In the rows, 128 means zero.
Each row is followed by its class; each block has classes of its own.
[189 118 150 135 141 148 194 107  23 137 134  99 141 119  86 156  97 158
 128 147 169 165 193 132 167 167 174 128 169 164 145 160 211 118 179 137]	mukar
[101 151 103 119 162 148 111 146 136  97 109 118 147 142 143 182 132 120
 159 119 166  82 113 100  88  84 145 142 150 152 141  95 144 140 107 118]	vogu
[106 127  83 190 107 128  91 123 151 124  89 160 178 118 175 123  85 121
  98 187 159  93 147 121 118 129 119 134 165 138 161  85  64 117 157  95]	daru
[106 128 152  86 104 145 133 178 158 104 122 116 131 130 149 150 147 116
 132 138 151 136 159 126 118  87 119 111 132 131 152 118 143 167 110 142]	daru
[ 94 129 117  85 124 139 122 174 155  83  84 104 146 132 127 162 133 128
 110 142 142 144 161 130 101  70 137 140 151 143 152 122 136 182 146 111]	Dodaz
[ 92 181  57 174 107 198 102 111 103 162 110 156 204 163 124  71 132 112
 161 137 125 110 154 187 119 111 148 138 138 112 130 113  65 164  71 119]	zugof
[125 104 164 137 126 134 151 153 143 122  51 143 138 154 125 136 107 131
 121 171 164  43 117 117  94  93 169  96 208 128 163  96 115 137 102 110]	teguz
[115 124 117 106 125 147 102 171 159  94 119 133 121 109 131 151 147 121
 115 148 129 159 148 145 111  77 137 104 132 119 149 129 117 144 141 113]	Dodaz
[108 133 108 117 163 139 123 154 139  76 111 141 149 129 124 165 108 118
 156 148 169 111 149 120 108 102 139 110 136 140 116 118 122 170 128 101]	Dodaz
[120 128 117  85 137 126  91 158 138  95 124 109 113 108 128 159 123 134
 108 145 152 124 144 142  84  97 131 108 142 127 144 130 132 139 121 135]	teguz
[118 123 121  99 126 144 104 184 140  91  98  87 101 118 141 167 142 124
 110 150 146 115 140 141  68  61 137 119 169 144 155 113 148 138 108 119]	teguz
[126 127  92 119 104 177 126 147 146 135 146 144 117 126 114 157 108 144
 119  95 104  90  65 133  97 103 132  97 124 132 160  78  48 115 227 105]	vogu
[ 75 126 103 166 205  99 120 107 126 124  79  91 128 133 161 152 101 131
 127 168 153 135  83 142 107 148 150 135 119 141 168 105  17  87 139  95]	mol
[106 135 125 119 179 138 129 134 118 103  98 111 132 138 125 169 112 144
 161 135 158  39 119 121 105 112 142 113 139 134 134 116 140 145 116 113]	teguz
[128 125 164 128 137 152 109 115 113 143  92 131 115 139 144 115 101 144
 129 159 125  46 149 100 166 120 157 159 134  96 156 148 109 149 205  90]	botal
[150 107  73 115 125 170 165 113 140 165 133 170 115 131 135 123 134 122
 132 176  96  34 100 109  97 106 154 132 165 150 157 112  88  69 100  99]	teguz
[135 143  96 161  71 169 117 119 102 153 107 134 131 132 132  80 144  99
 105 155 138 115 102 153 122 128 130 175 151 112 130  94 116 116 142  92]	botal
[104 125 115 113 172 131 115 153 144  70 108 124 142 128 112 189 116 155
 155 132 177 125 133 113 124 109 130 132 121 139 133 118 147 166 131 115]	Dodaz
[ 98 125 132 114 137 125  86 176 159  83 124 108 122 120 135 156 120 131
 134 153 134 133 160 137  90  73 112  96 119 136 120 112 100 161 115 105]	mol
[113  95 100 125 174 133  78 178 193 118 120 151 150 157  87 180 121 200
 195 133 144 183  88  96 168 127 125 119 136 140 138 100 155 125 170 143]	Dodaz
[104 131 115 108 154 141 123 158 141  81 121 115 153 138 126 149 118 131
 145 128 166 109 154 135  99 104 136 110 122 125 149 138 130 154 109 117]	Sef
[123 133  90 138 154 147 124 153 140  67 118 117 143 138 108 167 123 126
 163 140 138 103 148  99  95 112 121 126 118 132 129 111 109 160  99 109]	zugof
[ 85 133 130 157 116 147 107 135  94 132 131 135 160 116 117 152 115 158
  77 141 159 102 142 131 134 128 148 131 113 113 188 133 161 108 193 124]	Sef
[138  86 136 222 100 139 103 139  71 169 122 164 134 159  95 128  99 164
  77 134  60  82 152 104 112  91 154 113 189 120 152  98 219 107 164 145]	Sef
[141 135 117 113 113 134 131 162 134 109  96 101 102 118 160 139 113 139
 104 144 142 131 156 126 113 107 128 110 157 152 161 142  97 141 136 136]	botal
[131 108 108 177 134 154 123  99 192 149  98 171 131 131 158  67 119  93
 121 164  87  86 109  96 109  79 133 130 221 124 177 108  29 110 154  76]	zusa
[128 128 117 118 105 145 132 153 150 105 132 123 154 116 151 152 127  80
 102 146 127 101 168 130  95 110 141  94 130 137 158 118 138 112 117 106]	daru
[148 137 123 114 118 123 112 167 149  95 101 120 107 114 142 142 119 130
 103 168 149 133 152 142 108 102 120  74 160 143 160 139  95 142 134 135]	botal
[142  90 118 161 106 141 149 130 122 129  54 129 159 149 113 110 111 135
 116 166 172 108  83 130  93 155 156 124 209 115 161  85  96 105 138 100]	teguz
[116 130  87 158 141 157  79 160  91 134  88  91 137 162 124 144 148 133
 156 184  95 103 152 125 119 103 149 108 163 119 152 132 186 125 122 116]	botal
[127 125 106 142 143 129  84 158 177  90 107  98 153 124 141 150 136 123
 126 153 132 170 178 114 117 108 107 150 123 128 147 134 103 139  98 117]	zugof
[138 132 106 133 111 146 114 176 162  82 116 115 128 122 135 146 148 116
 121 137 122 170 152 117 102 117 119 111 135 124 149 122  92 133 143 124]	zugof
[162 162  98 131 113 140 134 138  21  88 135 145  81  94 152 224 168 180
  95 163 169 164 152 111 135 178 132 125 149 130 146 128 164 114 170 184]	vogu
[148 107 119 118  99 145 150 195  97 154 129 114  76 176 144 151 131 115
 157 179 126 182 129 126 102 119 169 105 213 205 114 122 155 106 114 146]	zusa
[114 142 114 103 155 146 106 147 140  99 138 124 122 125 138 174 113 120
 160 111 155  71 118 117  90  80 150 123 113 151 127 111 114 133 119 104]	vogu
[115 137 126 109 179 136 128 140 123  92 103 105 126 133 143 178 122 133
 155 130 161  62 132 113 105 125 139 119 140 130 131 125 145 142 117 118]	teguz
[ 92 142 104 146 193 145 105 100 164 130 116 124 178 136  81 139 111 159
 146 137 142 106 111 105 146  93 115 181 122 146 186 112 106 135 159 111]	zugof
[151 134 133 113 100 133 115 151 133  91 107 121 129 124 158 164 150 122
 102 157 129 123 194 143 117 100 122 100 160 121 144 142 136 168 147 118]	mukar
[122 135 133 110 119 128 117 158 143 107 110  98  82 127 151 137 142 133
 120 141 104 149 152 147 112  82 124 110 167 153 146 140 105 153 139 131]	zusa
[100  91 158 207 167  81 111 164  44 114 145 122 100 132  88 166 143  84
 150 212 171 188 125  15 103 152 140 148 136 124  86  91 252  86 109 153]	zugof
[ 54 136  70 145  62 137  48 115  82 126 112 142 112 159 148 111 132 167
 136 116 142 104  55 140  70 134 149 136 152 120 140 114 105 135 202 122]	zusa
[116 151 108 112 137 138 125 150 133  95 101 118 135 133 130 171 110 151
 135 130 156  67 144 107 124 123 136 116 127 144 153 126 142 151 117 131]	botal
[141 159 136 126 120 139  68 154 134 157 198 152 116 143 158 199 126  62
  54  97 108 159 163 120 115  90 116 154 155 140  95  84 211 160 139 175]	mukar
[ 58 101 148 144 135 133  87 130 160 140  62  99 173 137 111 115  80 141
 116 162 155  28  99 131 110  77 139 155 130 108 168  91  83 146 181  55]	teguz
[159 151 116 174 143 150 109 166 115  60 126  93 109 115 115 207 164 153
 107  97 136 177 137 124 100  88  78 161 190 180 118  65 244 139 141 135]	mol
[ 92 132 132  41 123 109 157  81 108  96 147 117 137 126 129  86 131 118
 160 123 211 159  97 112  95 173 109 134 123 127 122 181  81 168 160 130]	zusa
[125 131 127  84 115 126 117 172 163  72 114 115 109 122 150 160 150 115
 118 141 130 142 155 124 103  92 117 113 146 126 150 108 132 162 136 138]	daru
[128 123 128 117 103 147  97 174 159  90 108 114  96 122 140 138 146 123
 122 163 117 137 164 140  99  62 140 107 179 143 153 131 121 146 110 107]	zusa
[ 93 133 102 162 160  96 157 156  63  77 117 100 148 114  91 205 130 139
 121 102 186 204  95 114  96 195 153  56 124 144 139 109 208  93 138 179]	Dodaz
[167  91  78 103 161 174 117 127 144 109 112 139 116 119  97 102 125 131
 148 174 106 126 140 111 101 100 150 139 194  82 156 112  85 135 124 103]	teguz
[118 142 110 128 124 130 101 154 152 102 120 124 142 119 159 164 146 113
 121 136 141 136 168 133 114 107 137  91 137 122 149 129 131 137 109 132]	mukar
[120 105 179 174 146 133 110 199 103 150 134 125 105 149 127 215 161 160
 139 163 174 242 121  58 199 162 110 135 165 104 131  81 221 142 187 196]	mukar
[108 125 129 121 163 137 114 149 132  86 116 120 134 140 130 149 124 140
 155 134 152  81 150 118 117 104 143 135 118 120 141 138 151 141 135 101]	Sef
[127 146  98 119  91 109 170 154  71  76  81  99 108 140 146 184 160 126
 108 104 150 136  78  94 102 252 137 144 147 104  93  73 166 110 216 145]	teguz
[ 87  99 118 148 176 142 128 119 139 160 153 176 129 114 108 119 116  85
 128 165 145 107  66  58  66  55 151  84 171 118 187  90  75  92 112 136]	vogu
[ 96 137  98 105 177 130 110 145 142  84 122 128 135 142 134 170 109 144
 169 135 170 125 131 110 101 124 141 140 128 146 116 102 108 151  88 121]	mol
[115 136 112 132 127 143  90 171 147  95 122  90 123 124 122 145 141 118
 120 132 125 176 157 140  98  79 122 140 119 134 146 122 117 146 114 125]	zugof
[111 146  99 122 149 149 122 145 137  94 105 122 139 134 149 193 135 132
 140 119 152  65 120  96  88  85 147 138 148 154 155  99 140 128 102 117]	vogu
[111 146 119 198  99 132 132  86 113 143  69 142 186 137 136 128 152 155
  89 176 149 102 125 150 162 173 109 157 115 105 181 124  67 116 132 111]	zugof
[102 137 130  90 179 122 104 157 151  87 127 131 126 148 124 174 105 137
 169 147 141 101 146 111 110 105 135 117 123 144 104 107 111 169 119 116]	mol
[ 82 139 109 123 156 124  98 165 127  82 131 122 138 138 129 167 106 134
 148 130 170  86 139 127 100 113 147 121  98 134 126 121 145 141 126 114]	Sef
[106 126 110  89 131 143 120 169 150  77 110 124 141 114 122 144 144 118
 128 146 153 180 157 130 107  96 128 112 136 107 138 128 113 177 130 122]	Dodaz
[198  98 203  90  55 165 222 198  77 115 134  68  86 124 123 129 150 158
 162 106 177 192 128 118 136 166 106  52 154 171 130 187 193 121 231 143]	botal
[124  92 179 132  37 108 179 130  42  65  98 145  99 101  94 187 132 215
  62 135 190  86 125  69 108 115  85 168 143 155 132 115 228 184 212 131]	Dodaz
[104 130 120 141 102 112  88 168  84 115  97 113 161 186 134 181 161 115
 101 129 117 186 135 110  77 172 159 109 182 111 114  91 232 126 115 173]	mol
[ 97 135 133 105 184 117  90 141 147  88 116 130 138 155 133 163 110 134
 177 134 155 101 139 111 106 114 150 130 126 132 104 114 131 155 101 111]	mol
[ 86 141 149 146 138 121 101 109 162 112  57 140 117 138 147 131 157 172
 117 172 127  62 103 136 136  58 103 189 153 128 164  88  80 160 153  86]	mol
[115 145 125 115 147 148 123 150 135  91 121 131 135 140 155 180 112 107
 144 147 157  61 149 122 115 107 140 121 134 145 141 105 134 153 143 103]	daru
[165 127 128  98 108 148 129 169 156  97 124 121 110 103 143 155 158 127
 120 149 128 146 156 138 101  72 118  93 156 145 153 132 106 125 114 124]	vogu
[108 153 127 174 172 145  80  89 128 110 104 109 190 165 154 140 152  97
 145 140 135  85 123 133 113 136  78 136 127  98 142 148 103 162 180  84]	zugof

A new block, with new classes.
[107 120  87 127 153 127 146 141 122 104  93 134 138 129 127 138 139 116
 143 101 158 123 139 150 123 116 116 100 133 133 118 132 126 132 121 163]	rez
[116 122 103 126 150 109 137 128 120  98  99 126 147 127 113 144 147 101
 127 127 149 144 117 160 133 126 119 109 112 108 136 143 117 131 138 135]	tufe
[163 190 121 117 116 124 111 126 133 149 118 116 117 107 122 119 130 109
 136 109 133 129 163 162 151 143 152 111  87 134 143 108 158 132 161 124]	teziz
[116 117 122 146 142 123 102 123 115 108 139 133 125 137 140 101 152 161
 122 152 109 118 157 106 136 119 136 156 134 139 121 135 157 133 124 170]	Tel
[131  90 141  94 131 132 124 116  99 145 120 143 152 163 112 103 138 133
 120 157 117 161 120 138  93 147 112 120 117 133 102 120 137 117  97 168]	Tor
[129 108 107 106 149 121 134 130 103 105 133 120 152 149 128 106 139 119
 110 151  75 144 155  87 128 144 136  80 153 146 149 139 112 134  61 139]	teziz
[121 203 129 176 175  80 126 195 152  98 118 122 152 155 171 147 129 114
 130 176 160 168 115 179 208 103 170 159  91 124 148 131  62 119 160 133]	tufe
[140 132 138 145 115 118 125 156 111 117 118 132 149 116  99 125 154 117
 132  87 142 116 156 131 113 129 109 133 141 133 114 128 177 125 124 153]	nibit
[149 132 141 134 135 114  89 137 119 123 148 141 130 125 129  88 163 160
 137 153 103 112 155  96 137 138 144 160 166 151 139 125 130 122 123 165]	Rosuf
[149 152 130 131 126 141  91 123 142 176 160 134  86 132 149 110 182 168
 132 134 108  95 130 110 129 144 169 155 143 148 113 124 118 130 136 133]	gugu
[ 82 121 120 128 117 143 111 103  90 139 127 128 127 180 112  93 129 103
 107 138 142 151 103 103 107 125 114 127  78 134 119 126 117 130  89 161]	gugu
[100 109 130  99 147 119 119 139 102 120 134 141 161 156 101 101 125  99
 117 161 127 152 144 100 110 161 126 114  89 120 111 120 113 112 117 132]	Tor
[103 116 110 112 144 113 167 152 124  92 125 127 138 125 129 130 155 124
 133 112 152 116 143 139 140 122 116 106 136 133 117 132 128 134  98 165]	Tel
[113  90 115 144 157 120  90 122  81 147 114 123 134 172 129  97 147 137
 109 136  71 143 122 111 120 143 129 132 125 130 104 114 143 132  84 145]	tefi
[ 93 118 139 108 127 129 125 133  70 121 135 130 157 142  87  90 127 134
 122 124  99 152 108 101  86 140 116 142 110  99 125 132 140 140  65 129]	nibit
[126 121 140  95 149 130 125 178 138 139 118 151 138 136 158  88 141 145
 124 108 184 130 105 195 161 143 136 162 127 160 107  91 171 110 142 188]	Rosuf
[151 176 155 120 145 118  95  95 130 117 142 117 123  98 146 121 142 146
 128 144 101 120 141 110 146 137 166 145 110 143 144 124 104 143 125 165]	teziz
[ 90 107 111 114 140 124 128 134  73 124 112 111 142 169 105  93 127 128
 121 144  92 148 113 104 118 126 110 135 118 115 127 122 145 143  79 141]	tefi
[161  89 107 145 153 112  97 116 130 129 121 111 135 137 155  93 135 159
 104 117 125 159 137 152 191 129 187 183 114 150 140 101 146 113 157 147]	tefi
[117 126 134 106 158 116 111 144  92 132 115 124 145 136 124  91 127 141
 126 128  78 138  96 119 136 148 133 147 126 123 111 114 143 137  91 135]	tefi
[ 89 114 114 115 161 133 111 135 104 118 123 116 139 137 147 106 128 108
 110 137 109 154 112 123 127 133 139 122 121 132 108 116 129 137  89 130]	tefi
[136 122  96 127 144 115 168 116 142 102 107 110 141 112 130 152 140 121
 130  96 133 145 132 158 152 133 121  77 130 133 136 130 101 124 103 150]	teziz
[151 115 135 136 153 154 103 112 111 154 127 131 119 145 163 102 140 141
 122 157 109 127 173 109 125 143 144 162 108 127  96 112 151 124 140 166]	Tor
[122 118 107 136 136 122 158 144 121 103 111 128 151 107 116 146 150 114
 125  87 145 146 135 147 123 118 100 100 129 131 124 143 123 124 101 148]	nibit
[132  93 120 125 157 118 137 144 126 107 107 141 129 129 129 146 130 133
 142 103 149 115 112 162 133 113 106 107 145 124 101 127 117 126 120 153]	tufe
[ 76 125 117 102 151 108  88 150  89 138 131 135 137 171 102  99 151 115
 112 159 122 136  97 147  96 129 143 122  91 109 126 127 113 137 103 125]	tufe
[138 159 150 142 124 140  93 101 115 145 141 136  97 147 125 108 147 145
 154 146 130 137 130  98 135 135 145 153 128 122 121 115 112 142 131 148]	gugu
[165 128 120 117 136 141  83 130 143 203 144 129 112 121 115 146 107 135
 132 111 149 135 108 202 128 109 132 140  81 123 170 110 141  84 195  99]	gugu
[129 102 119 146 151 132 113 124 119 108 146 135 126 112 152 107 144 172
 115 107 102 117 162  77 152 129 143 156 143 147 105 134 117 132 106 154]	nibit
[ 86  83  41 143 192 132 143 152  79 135 106 128 127 180 209 113 173 127
  96 189  19 141 199  57 177 193 125 103 127  98  99 144 107 120  96 108]	rez
[128  78 126 136 122 107  99 150 116 102 121 134 151 120 122 103  90 150
 124  79 148 153 127 165 143  91 122 170 129 127 106 108 176  97 124 156]	nibit
[146 143 139 147 141 138  97 103 131 140 133 141 114 133 153 141 152 151
 134 162 123 108 120  88 124 143 182 170 118 118 128 124 121 130 144 123]	rez
[152 116  69 193 182 146 182 137 111 160  21 129 124 239 194  99 140 163
  98 101 145 200 156 204 250 133 115 132  75 150 111  98 176 137 131 232]	teziz
[117 113 109 118 154 120 159 132 128  97 119 136 147 125 123 141 144 137
 138 113 152 127 122 147 141 125 116 113 120 130 128 138 127 130 112 168]	Tel
[129  91 113 122 144 107 132 128 120 107 108 140 133 124 109 153 146 121
 137 127 147 125 108 138 134 128 109 103 131 111 118 131 111 118 123 136]	tufe
[131 127 153  99 142 131  78 104 106 158 120 118 150 114 145 122 126 120
 107 138 150 161  68 170 141 141 148 165  96 156 120  94 184 123 120 178]	tefi
[141  48 128 125 175 100 110 117 139 114 165 114 146  77 191 158  86 140
 107  75 186  96 126 178 193 109 133 152  85 173  94  88 115  73 117 225]	Tel
[105 204 102  91 189 158  92 198 147 151 157 122 124 119 182 167 133 138
 194 133 100  97 127 205 105 146 149 114 145 115  90 124 127 147 150  91]	tefi
[110 127 100  80 133 123 102 134  99 142 130 114 148 124 117 121 142 129
 121 158  80 120  89 115 110 138 129 146  96 114 144 138 152 118 113 114]	tefi
[140 142 132 157 153 131  90 132 117 137 122 109 124 119 163 105 157 138
 119 124 101  98 124 120 131 129 162 185 117 135 104 115 161 132 129 162]	tefi
[ 78 129 119 181 112 132  71  90  96 173  95 173  84 214 101 111 129 141
  83 145 121 176 118  61 129 101 122 137  42 123 110 119 127 138 115  95]	nibit
[133 103  51 135 133 142 169 127 131 140 123  44 107 112 221 125 157 103
  93  87 176  99 129 252 124  67 184 183  39  95 122 121 111 116 120 181]	tufe
[128 121 131 134 149 118  76  99 109 119 121 133 116 119 143 108 162 151
 108 165 118 114 112 116 134 109 149 176 104 128 132 136 129 132 138 178]	tufe
[122 112 136 143 161 131 100 115 137 137 156 122 114  89 176 112 149 171
 111 127 115 104 138 111 157 135 139 169 151 162 114 114 117 117 121 181]	Rosuf
[169  73 130 129 188 140 111 143 118 159  90 139 113 130 170  93  91 148
 116  91 124 145 181 182 161 101 114 155 119 134  97  86 173 105 159 182]	Tor
[118  78 122 150 159 104  83 154 135 132 129 150 142 135  96  95  89 175
 123  94 174 145  74 191 164 123 142 148 111 135 102  92 145  93 159 136]	tufe
[ 75 110 127 123 134 106  89 141  90 142 141 118 145 157 111 107 136 117
 101 160 134 137  88 156 104 126 127 136  91 120 110 117 132 119  96 149]	tufe
[ 99 143  68 136 162 129 130 229 169 154 140 133  90 126 230 113 172 164
 140  97 138  70 123 223 150 119 165 140 113 126  33 102 144 101 118 145]	Tel
[132 146 145 133 139 122  95 125 123 134 134 119 108 103 143 100 170 152
 119 147 125 104 107 149 118 121 165 180 112 113 119 123 134 135 144 150]	tufe
[171 128  74  84 180 178 138 202 131 104 103 171 125 160 174 121 108 148
 195 153 104 146 126 142 146 109 123  75 189 137 113 137 134 135 106 104]	tefi
[155  78 125 122 146 113 140 163 110 115 119 143 156 150 118  82 120 178
 129  53 153 134 133 150 169 130 149 167 146 146 105 101 163 124 101 178]	nibit
[170  89 105 135 150 110  92 127 148 139 131 145 137 129 118 109 101 168
 121  92 146 136 129 162 190 148 155 118  96 160 127  91 137  83 160 142]	teziz
[ 93 112 101 128 135 126 152 140 129 102 115 143 153 140 102 156 132 136
 140  79 154 148 109 138 119 126 107 100 142 125 104 140 123 138  93 127]	nibit
[141  79 119 131 177 101  93 167 127 134  98 146 134 139 125 114 121 157
 128  80 117 123 126 171 166 122 117 138 139 149 105  99 161 103 156 149]	tefi
[137 134  52  88 122 176 172 203 157 128 132 136 130 120 201 111 148 155
 143  64 124  93 114 199 101 122 151 117 136 141  61 149 152 126  88 118]	nibit
[ 90  95  54 119 106 112 165 176 174 115 142 127 131 158 115 169  60 123
 109 134 170 143 121 140 182  92  96  67  63 143 150 126  86  61 157  55]	teziz
[ 71 103 107  88 137 143 160 128 119  86 163 119 144 102 162 140  63 171
 143 112  98 173 105 109 147 114 106 116 177 123  88 139  95 146  40 107]	nibit
[135 154 118 136 145 134  85 131 122 123 138 126 119 102 149  91 148 170
 143 142  83 103 111  93 139 138 159 168 128 137 102 126 134 133 124 141]	tefi
[116 103 132  88 140 133 129 167 131 167 127 142 128 162 120 112 153 139
 110  76 181  80 137 178 104 142 156 131 135 177 104 100 180 135 142 156]	rez
[141  94 100 155 151 141  89  92 123 132 120 128 125 150 154 101 133 140
 107 136 118 132 174 101 124 114 156 155 109 144 101 125 135 121 127 173]	Tor
[135 153 146 132 166 123 112 132 120 138 154 120 120  97 156 114 161 168
 132 140 113 109 144 146 150 135 151 165 119 134 130 120 134 135 132 178]	Tel
[118 129 151 140 160 133  99 129 108 110 154 131 122 110 150  94 136 147
 128 140  99  99 147 100 118 134 149 162 125 117 107 121 146 135 110 155]	Tel
[127  67  40 193 128 123 124  89 139 100 105 149  92 133 178 135 130 151
 102 141  52 163 194  59 187 100  91  63 173 157  91 161 118 114  94 104]	Tel
[111 101 110  82 130 131 107 117 103 129 117 150 131 164 126 126 138 119
 136 183 105 156 132 112  88 121 109 108 117 111 104 134 118 118  97 140]	Tor
[115 100 110 116 123 111  93 117  80 121 133 131 143 155 124  79 134 140
 106 179  94 149  90 127 121 131 132 146  76 116 122 136 112 113  98 149]	tufe
[140 148  54 206  58 101 115  84  95 140 104 148 126 236 121 158 190 165
 143 201  30 197 168  64 151 158 102 105 111 104 107 179  93 130 103  88]	nibit
[109 113 124 145 123 115 115 122  96 124 116 136 129 139  98 114 157 121
 109 135 113 174 148 100 127 134 123 127 114 101 135 127 135 127 115 106]	nibit
